Each row has a name. Each question is about the rows just above it.

(174): [154 126 123 163 123 116  84 123 118 140 125 145 121 177 120 131 126 169
 102 175 123 102 142 130 128 132 110 124 147 112 130 120 145]
(131): [134 145  95 135 127 130 185 134 118 130 134 120  89  97 139  87 113  88
 120 103 127 164 102 105  88 155 170 148 119 161 134  82 116]
(85): [138 149  74  88 153 120 148 124 118 117 164 152 117 135 179  73 132 146
 121 133 113 174 155 142  77 151 174 151 124 183 158 106 118]
(18): [124 144 185 110 109 134 218 130 140 130 111  56 131  51 101 167  99  35
 226  55 172 139  67  88 172 115 126 108  92 103 104 138 109]
(143): [151 174 151 125 183 158 121 125 127 135  95 140 147 142  86 156 142 146
 137 140 149  87 151 143 149 122 101 128 137  91  94 149 123]
(183): [168  80 158 149 160 127 108 123 120 171 161 112 120 117 168 152 112 104
 118 115  82 134 112 116 145 129 133  88  82 157 168 126 137]
(94): [164 111 144 159 130 154 140 161 160 155 135 123 164  47 117 140 177  66
  95  44  67 115 146 164 138 151 139 180  64 133 128 153 107]
(97): [127 147 121 122 122 106 159 105 107 117 134 101  87 144 148 121  77 123
 167 140 177 134  92  85 124 108 111  98 145  91 145  94 153]
(72): [158 145 108 149 123  90 131  90  95 133 153 115  89 156 169 118  86 136
 159 152 174 110 105  93 120  93  85 100 149  60 172  94 176]
(26): [ 70 133 110  84 125 155 122 147 151 101  95 159 156 133  95  93 167 152
  96 141 123 155 155 154 101 151 179 156 149 207  77 146  84]
(204): [ 80 171 120  90  95 132 141 134 143  82  98 139 163 129  87 134 158 148
 160 133 179 107 149 151 136 104  98 161 172  73  89 164 121]
(50): [103  89 152  70 168 156 105 143 150 136 171 104 133 122 188 132 111 104
 116 138 108 156  92 105 135 124 136  76 111 188 171 140 131]
Give the next entry after [151 174 151 124 183 158].  [106]
The next entry after [140 149]:  [87]
The next entry after [134 120]:  [89]
The next entry after [140 149  87 151]:  [143]

(44): [ 77 196 107 152  65 129  91 134 132 159 123 109 119 156 145  78  99 166
 143 104 122]
(8): [ 83 180 114 147  47 143 117 147 150 174 158  98 130 160 107 151 153 101
 156 113 132]
(100): [ 97 118 112 125 133 114 127 129 132 179 187 128 124 151 161 166 159 176
 149 128 159]
(111): [ 91 204 115 159  19 159 117 153 158 166 124 101 140 166  99 145 156  78
 163 108 118]
The next entry after [166 159 176 149 128]:  [159]
The next entry after [119 156]:  [145]
Give the next entry after [166  99 145 156  78].  [163]

(23): [155 162 182 122 140 129 148 114 136  91 167 166 151 171 164 105  61 130
  94 120 106 121]
(114): [154 163 193 133 139 117 160 107 142  99 177 158 153 178 159 112  66 129
  93 118 101 107]
(130): [137 184 189 113 118 146  89 104 117  99 181 160 151 193 170  86  52 119
 105 131  99  86]
(180): [147 166 176 112 121 155 113 109 132  86 185 171 168 169 154  96  55 126
  87 112 123 111]
(192): [154 121 193 103 166 113 150 111 138 130 159 184 159 135 119  96  57 155
  67 122 148 116]
(22): [150 158 192 117 141 130 129 100 124 105 192 172 155 165 147  93  48 124
  89 131 125 103]
(13): [144 181 205 143 108 134 106  95 125 113 189 148 142 201 191  94  45 113
 120 142  92  79]
(57): [142 169 200 144 128 132 107 105 132 103 190 144 153 203 176  97  45 117
 118 134  88  81]
(187): [154 161 194 133 127 115 143  94 141 111 200 150 158 174 176 106  44 122
 103 116 103 112]
(47): [145 158 190 127 142 114 120  98 129 120 202 157 160 172 160  89  41 130
 109 130 124 104]
(168): [151 165 185 123 129 133 119 109 131  80 178 163 151 180 169 105  59 126
  93 123 108  96]
Give the next entry after [142  99 177 158 153 178].  [159]
Give the next entry after [143  94 141 111 200 150 158 174].  [176]

(69): [ 95 105  77 115 113 123]
(150): [140 113 230 117  94 121]
(162): [110  60 164 109 105 138]
(117): [156 138 124 130 147 207]
(167): [156 145 124 130 147 207]
(39): [190 113  80 105 100 209]
(153): [110 182 136 190 196 125]
(77): [170  64 162  64  59 163]
(95): [190  80 113  60  61 177]
(49): [ 42 188 163 176 192  16]
What is the next entry after [190 113  80]?  [105]
What is the next entry after [113  60]?  [61]
The next entry after [190  80]:  [113]
The next entry after [105  77]:  [115]
The next entry after [ 64 162  64  59]:  [163]
Give the next entry after [ 77 115].  [113]

(81): [200 193  74 205]
(28): [154 200 190 145]
(122): [119 143 136  72]
(124): [ 43  53 114 100]
What is the next entry after [ 53 114]?  [100]
Give the next entry after [200 190].  [145]

(90): [113 117 135 117 135 121 112 140 149 130 136 139 110  94 119]
(141): [117 140  84 117 129 147 153 154 178 155 115  26 171  79 119]
(56): [ 77 128 149  71 157 138 100 126 110  87 125  92 171 138 157]
(15): [ 50 128 131  37 163 143  83 126  93  75 136  79 181 143 179]
(36): [113 121 126  49 113  72 112  34  98 118 164  52 110 128  81]
What is the next entry after [ 84 117 129]?  [147]
Give the next entry after [113 121 126  49 113  72 112  34  98 118 164  52].  [110]

(58): [206  82  81 205 123  53 182 166  49]
(113): [185 205 173 111  61  55 101 164 204]
(121): [121 183 157  84  80 154 186 125  69]
(38): [148  70  61 135 198 180  97  52  99]
(45): [ 96 166 182 205  53 123  82  81 214]
What is the next entry after [205 173]?  [111]
The next entry after [205 173 111  61  55 101 164]:  [204]
What is the next entry after [ 82  81 205 123  53 182 166]?  [49]

(24): [218 160  76 113 133  95 166 152  94 127 138 141 122  91 178]
(61): [200 176 134 103 148  75 151 163  72  81 126 173 132 127 129]
(66): [213 153 147 141 137 167 130 136 129 116 170  42  99 124 109]
(116): [ 61  82 103 138 120 116  87  71 186 130 168 110 179 118 129]
(30): [135 115 178  96 191  83 136 167 165 120 170 118  58 152 103]
(52): [142 109 120 116 103 138 110  92 184 131 209  52 134 100 128]
(64): [ 87 147 134 153  67 175 150 114 102 144  46 186 147 129 136]
(41): [ 93 150  77 156 111  74 162 140 179 133 183 182  86 100 131]
What is the next entry after [103 138 120 116]?  [87]
Give the next entry after [ 74 162 140 179 133 183 182  86].  [100]
Give the next entry after [ 82 103 138 120 116  87  71 186 130 168 110 179].  [118]
Give the next entry after [163  72  81 126 173].  [132]

(60): [204  73 206  71 220 173 112]
(98): [ 42 191  80  80 200  77 206]
(87): [206  72 220 171  46 152 180]
(32): [ 80 199  77  42  51  80  76]
Give the next entry after [206  71 220].  [173]
What is the next entry after [220 171]?  [46]
The next entry after [ 80 200  77]:  [206]
Give the next entry after [ 80  80 200].  [77]
The next entry after [ 42 191]:  [80]
What is the next entry after [42 51]?  [80]

(127): [105 185 199 111 151 138 192  44 146]
(65): [105 184 205 113 150 134 183  52 140]
(107): [104 186 205 114 148 134 185  55 147]
Give the next entry after [199 111 151 138 192  44].  [146]
Give the next entry after [134 183].  [52]
Give the next entry after [184 205 113 150 134 183].  [52]
Give the next entry after [134 183  52].  [140]
What is the next entry after [205 114 148]?  [134]

(110): [148  97 201 141 138  58  70 111 150 117 152  78 156 124 243  87  92 132
 113 181 179 124  81 125 114 156 123 152 168 170 114  48  93 130  59 182
  75 143 156 121  81 160 163  71  77 153 154]
(88): [ 56 139 175 127 114 119 132 131 128 116 138 127 116 120 111 130 124 124
 130 129 135 121 132 126 129 123 133 127 120 190 115 138 118 121  93 113
  77 125 100 125 112 129 140 157 142 106 133]
(48): [129 141 152 103 128 146 130 112 124 133 153 119 128 106 144 119  86 137
 143 123 128 117 138 118 141 131 113 134 111  56 140 175 127 114 161 126
 179 133 141 136 139 128 108 139 144 121 117]
The next entry after [129 140]:  [157]
What is the next entry after [ 56 140 175 127 114]?  [161]
What is the next entry after [137 143]?  [123]

(80): [144 143 138 128 125 113]
(205): [ 77 146 126 170 220  93]
(5): [ 65 142 131 171 234  90]
(93): [123 124 135 144 158 110]
(157): [147 120 119 131 131 118]
(207): [124 130 134 128 128 131]
(177): [ 78  92 113 115 142 173]
(67): [109 134 127 140 152 112]
(7): [153 123 124 132 136 120]
(86): [120 121 124 153 186 103]
(75): [134 124 124 121 107 131]
Give the next entry after [123 124 132].  [136]
The next entry after [120 119]:  [131]

(104): [ 68 178 103 146]
(40): [155 135  82  87]
(105): [ 68 178 103  59]
(129): [ 51 103 178 189]
The row with [ 68 178 103 146] is  (104)

(83): [ 92 105 210 115  79  92  79 209 170  69 118 161 175  95  73 151 119 162
 103 127 111  78  94 146 145 130]
(142): [161 174  95 136 100  92  58  97 181 141  75 193 130 127  95  78  99 118
 145 207 202 159 101 150 113 142]
(71): [209 115  79  92  79 209 170  69  97 102  63 136 182 126 161 122  94 149
 109 115 111 228 124  57 156 157]
(6): [106 132  68  89  80 104 128 215  80  98  89 105 137 117  92 109 108 174
 145 107 124 226 141  83 109  56]
(11): [ 91 131  63  33 104 153 156 194  86 141 103  98 127 118  88 114 154 131
 112  92 101 191 175 106  94  38]
(102): [ 92 105 210 115  79  92  79 209 170  69 118 161 175 120 179 111 101  96
 150 194 185 177 133 105 156  88]
What is the next entry after [106 132  68]?  [89]
What is the next entry after [ 92  58  97 181 141  75]?  [193]
[ 92 105 210 115  79  92  79 209 170  69 118 161 175  95  73 151 119 162
 103 127 111  78  94 146 145 130] is in which row?  (83)
What is the next entry after [209 115  79  92  79 209 170  69  97 102  63]?  [136]
The next entry after [161 175  95]:  [73]
Give the next entry after [ 75 193 130 127  95  78  99 118 145 207 202].  [159]

(27): [143 155 159 126  98 181 209  43 126  83 131 134]
(29): [185 143 155 159 126  98 181 210  43 126  83 161]
(20): [128  78  91 177 138 117 132 158 115  97 116 124]
[143 155 159 126  98 181 209  43 126  83 131 134] is in which row?  (27)
The next entry after [126  98 181 209  43 126  83 131]:  [134]
Give the next entry after [143 155 159 126  98 181 210  43 126  83].  [161]

(84): [132 154 130 186 183 184 139 173 184 108 142 143 138 174 118 126 188 188
 181 135 196 181 127 170 166 169 169 119 144 148  76 103 182 136 103 106
 171 239 116  73 135]
(119): [132 154 130 186 183 184 139 173 184 108 142 143 138 174 118 126 188 188
 181 135 196 134 127 170 166 169 169 128 133 108 103 161  60 108 107 130
 117 182 116  73 135]
(112): [183 168 175 184 169 184 134 188 166 118 142 111 107 146 129 136 125 171
 130 168 200 124 130 132 166 148 123 144 182 136 108 124  71 159 125  97
 124 221  94  99 149]
(139): [183 168 175 184 169 184 134 188 166 118 142 111 107 146 129 136 125 171
 130 168 200 124 130 132 166 148 123 144 182 136 103 119  76 171 103 106
 148 239  97 104 140]
(133): [187 162 130 183 131 131 136 166 188 166 185 140 137 124 121 176 135 135
 180 134 188 182 127 173 122 170 172 177 182 157 110 121  71 153 102 110
 136 235  93  75 129]
Whose row is [132 154 130 186 183 184 139 173 184 108 142 143 138 174 118 126 188 188
 181 135 196 134 127 170 166 169 169 128 133 108 103 161  60 108 107 130
 117 182 116  73 135]?  (119)
Give the next entry after [ 71 153 102 110 136].  [235]
Whose row is [132 154 130 186 183 184 139 173 184 108 142 143 138 174 118 126 188 188
 181 135 196 181 127 170 166 169 169 119 144 148  76 103 182 136 103 106
 171 239 116  73 135]?  (84)
What is the next entry after [166 188 166 185 140 137 124 121]?  [176]
The row with [183 168 175 184 169 184 134 188 166 118 142 111 107 146 129 136 125 171
 130 168 200 124 130 132 166 148 123 144 182 136 103 119  76 171 103 106
 148 239  97 104 140] is  (139)
The next entry after [144 182 136 103 119  76 171 103 106 148 239]:  [97]

(159): [157 115  84 123 117 117 120 132  97]
(166): [116  38 120 144 124 102 103 139 139]
(163): [151 173 168 111 122 156 147 113 153]
(82): [ 99 137  85  84 132 148 142 142 134]
(156): [ 76 146 158 160 129 121 139 127 147]
(152): [115 110 148 140 143 113 141 141 136]
(55): [130  98 126 148  99 137  82 123 144]
Give the next entry after [129 121 139].  [127]
What is the next entry after [115 110]?  [148]
The next entry after [ 99 137  82]:  [123]
Give the next entry after [137  85  84 132 148].  [142]
What is the next entry after [117 117]?  [120]
Give the next entry after [103 139].  [139]
The next entry after [126 148  99 137  82]:  [123]

(70): [107  87 111  92]
(53): [138 168 119 163]
(123): [175 133 103 155]
(144): [175 133 108 153]
(4): [172 173  39 131]
The next entry after [172 173]:  [39]
Whose row is [175 133 108 153]?  (144)
What is the next entry after [138 168]?  [119]

(74): [151 151  31 131 140 170 149 160]
(99): [125 125 123 153 188 183 141 154]
(118): [125 125 123 153  66 128 138 140]
(115): [174 174  34  98 158 216 162 166]
(135): [142 140  32 130 149 149 141 146]
(25): [174 174  34 164 213  29 113 128]
Where do [125 125 123 153  66 128 138 140] appear?  (118)
The row with [174 174  34  98 158 216 162 166] is  (115)
The next entry after [140  32 130 149 149 141]:  [146]
The next entry after [174 174  34  98 158 216]:  [162]
Give the next entry after [188 183].  [141]
Give the next entry after [174 174  34  98 158].  [216]

(3): [ 49  86 145  78]
(19): [125 156 121  99]
(145): [130  50  86  98]
(96): [128 219  93 197]
(37): [112 105 123 155]
Give the next entry after [ 86 145].  [78]
The next entry after [50 86]:  [98]

(169): [115 148 148 173 144 169 115]
(181): [137 137  78 131 100 125  84]
(176): [136 144 129 125 131 100 148]
(200): [104 147 153 123  95 140 157]
(33): [115 148 148 173  95 123 134]
(126): [157 119 195 121 117 149 186]
(214): [195 157 119 142 112 129 174]
(54): [115 148 148 173 144 169  77]
(78): [ 99 138 101 146 124 148  93]
(199): [108 147 136 100 119 117 138]
(194): [124 123  77 121 138  51 119]
(62): [101 125 135 107 132 226 142]
What is the next entry after [124 123]?  [77]
The next entry after [125 131 100]:  [148]
Give the next entry after [157 119 195].  [121]
The next entry after [123  95 140]:  [157]
What is the next entry after [144 129 125 131 100]?  [148]

(151): [181  86 131  33]
(9): [127 175  47 127]
(108): [175 127  42  96]
(101): [ 81 104 153  71]
(109): [116 106 192  88]
(46): [214 131 121 107]
(146): [166 141  41 116]
What is the next entry after [175 127]?  [42]
The next entry after [116 106]:  [192]

